Below are the code and all the weights of a small trained network. Each question names an input and a class and asks about switching units off, where a switched-off unit gives its printed mean instead of its output.

import numpy as np


def w(rows, s, z=0):
    codes = np.array(rows[::2]) - 128.0
    scale = np.full(codes.shape[1], s)
    scale[-1] = z or s
    return codes * scale


def norm(h):
    return h / np.sqrt((h * h).mean(-1, keepdims=True) + 1e-5)


def f(y):
    return np.maximum(y, 0)


def log_softmax(a):
    a = a - a.max(-1, keepdims=True)
    return a - np.log(np.exp(a).sum(-1, keepdims=True))


def net(x, mask):
    res = np.array(x, float).reshape(1, 8) / 4 @ E
    u = 0
    for l in range(3):
        y = f(norm(res) @ A[l][:, :-1].T + A[l][:, -1])
        res = res + np.where(mask[u : u + 7], y, B[l][:, -1]) @ B[l][:, :-1]
        u += 7
    return log_softmax(norm(res)[-1] @ U[:, :-1].T + U[:, -1])


A, B = {}, {}
E = w([
[171,157,158,184,213],'x0',
[203,29,171,134,182],'x1',
[177,155,232,143,167],'x2',
[3,116,72,124,142],'x3',
[57,116,94,199,144],'x4',
[131,123,101,118,210],'x5',
[192,118,51,95,67],'x6',
[133,116,98,16,158],'x7',
],0.0066)
A[0] = w([
[12,91,209,126,12,197],'L0N1',
[170,108,134,73,72,123],'L0N2',
[73,158,65,107,126,77],'L0N3',
[32,159,202,58,107,108],'L0N4',
[84,134,136,100,204,93],'L0N5',
[109,234,161,193,200,7],'L0N6',
[43,255,165,143,174,105],'L0N7',
],0.0087,0.0016)
B[0] = w([
[88,16,40,195,50,254],'L0N1',
[247,116,138,128,111,200],'L0N2',
[133,131,51,182,121,196],'L0N3',
[51,80,18,211,138,206],'L0N4',
[110,164,246,246,129,180],'L0N5',
[97,242,219,2,168,202],'L0N6',
[238,88,175,178,178,223],'L0N7',
],0.0066,0.0052)
A[1] = w([
[127,178,145,35,137,115],'L1N1',
[132,79,130,80,131,3],'L1N2',
[95,185,171,136,219,167],'L1N3',
[50,124,75,206,99,165],'L1N4',
[185,116,161,210,86,132],'L1N5',
[86,41,121,159,213,129],'L1N6',
[119,79,146,9,152,31],'L1N7',
],0.011,0.0016)
B[1] = w([
[176,77,118,187,102,157],'L1N1',
[120,121,143,90,175,146],'L1N2',
[119,232,143,133,135,206],'L1N3',
[45,129,87,206,67,254],'L1N4',
[163,144,9,116,132,219],'L1N5',
[137,115,195,152,12,215],'L1N6',
[17,58,130,157,181,158],'L1N7',
],0.011,0.0077)
A[2] = w([
[150,41,155,37,156,9],'L2N1',
[164,136,120,101,77,14],'L2N2',
[9,82,153,72,128,214],'L2N3',
[121,144,76,9,85,193],'L2N4',
[110,192,177,89,175,38],'L2N5',
[153,177,58,85,85,111],'L2N6',
[62,77,101,53,125,60],'L2N7',
],0.011,0.0014)
B[2] = w([
[69,50,197,37,112,221],'L2N1',
[161,105,123,155,113,182],'L2N2',
[134,173,122,247,159,223],'L2N3',
[132,115,154,113,158,198],'L2N4',
[101,182,227,180,154,210],'L2N5',
[148,129,127,152,188,252],'L2N6',
[158,126,83,154,198,188],'L2N7',
],0.014,0.0036)
U = w([
[76,136,84,216,59,180],'0',
[143,216,226,154,161,215],'1',
[118,175,83,133,166,70],'2',
[250,121,101,123,143,176],'3',
[155,78,181,41,159,119],'4',
[102,169,125,52,97,3],'5',
[106,166,110,75,131,12],'6',
],0.013,0.0051)

Each question gives the input, the list of numbers given to net, and the class t.
The units are the neurons (one row each of A and B). Each row of codes is followed by its name. A weight is (code - 128) times the scale printed after its matrix; where a second scale follows, it is the last column's (A, B and U).
mask holds one flag per neuron, layer by layer. A switched-off neuron (its flag False) gives its mean, the last column of its row in B, instead of its output. The means were averaged over made-up inputs and are rounded, as every weight is.
A unit's drop is (log p(t) with every unit on - log p(t) with that unit switched off) / (log p(t) with every unit on - log p(t) with every unit switched off).
most important unit: the unit with the biggest drop
top k neurons: the k neurons with the biggest drops, biggest first
k most important neurons of layer l: the k neurons of layer l with the biggest drops, biggest first
drop when u is switched off: that unit's drop, to one decimal
input [-8,2,0,2,-4,4,7,-8], class 3: top 2 neurons : (L0N2; L0N4)
input [5,8,-8,-5,5,4,-6,-6], class 1: most important unit : L0N1
input [-4,-5,4,-5,3,-1,5,7], class 3: top 2 neurons : (L0N6; L1N1)
input [-3,7,-3,-5,5,7,-1,-1], class 3: top 4 neurons : (L1N4; L1N6; L0N6; L0N1)
input [6,5,-2,7,-6,0,4,1], class 4: top 2 neurons : (L1N4; L2N1)
input [7,0,-6,1,8,-1,-3,-2], class 1: top 3 neurons : (L0N6; L0N1; L1N3)
input [-7,2,-6,-2,-2,0,2,3], class 3: top 2 neurons : (L2N7; L2N3)
input [3,1,-2,3,2,-4,8,4], class 3: top 2 neurons : (L0N1; L0N4)
input [8,4,-6,-1,8,-6,-7,-1], class 1: 2 most important neurons of layer 1 : (L1N3; L1N4)
input [1,8,-2,3,-5,4,1,-1], class 4: top 3 neurons : (L1N4; L2N1; L0N6)
input [-3,5,-1,-2,2,3,1,-2], class 4: 2 most important neurons of layer 1 : (L1N4; L1N3)
input [3,2,2,5,-7,2,7,7], class 4: top 2 neurons : (L2N1; L1N4)
input [0,7,-8,4,-2,-4,5,8], class 4: top 2 neurons : (L2N1; L1N4)
input [-4,3,4,-4,-6,-5,1,-4], class 3: most important unit : L1N5
input [7,8,-5,0,-3,-5,8,4], class 4: top 2 neurons : (L2N1; L1N4)
input [-6,-3,3,-3,-4,0,2,5], class 4: top 3 neurons : (L1N4; L2N1; L0N2)
input [4,-4,3,-2,6,-5,-5,8], class 1: 2 most important neurons of layer 0 : (L0N6; L0N7)
input [1,7,-2,-1,-7,0,6,-1], class 4: drop when L1N7 is switched off : 0.1
input [4,-3,1,0,5,6,0,-6], class 1: drop when L0N6 is switched off : 0.2
input [-6,2,-2,-2,5,2,6,7], class 4: drop when L1N4 is switched off : 0.5
input [-5,6,-2,-4,0,3,4,-5], class 3: most important neuron of layer 1 : (L1N5)
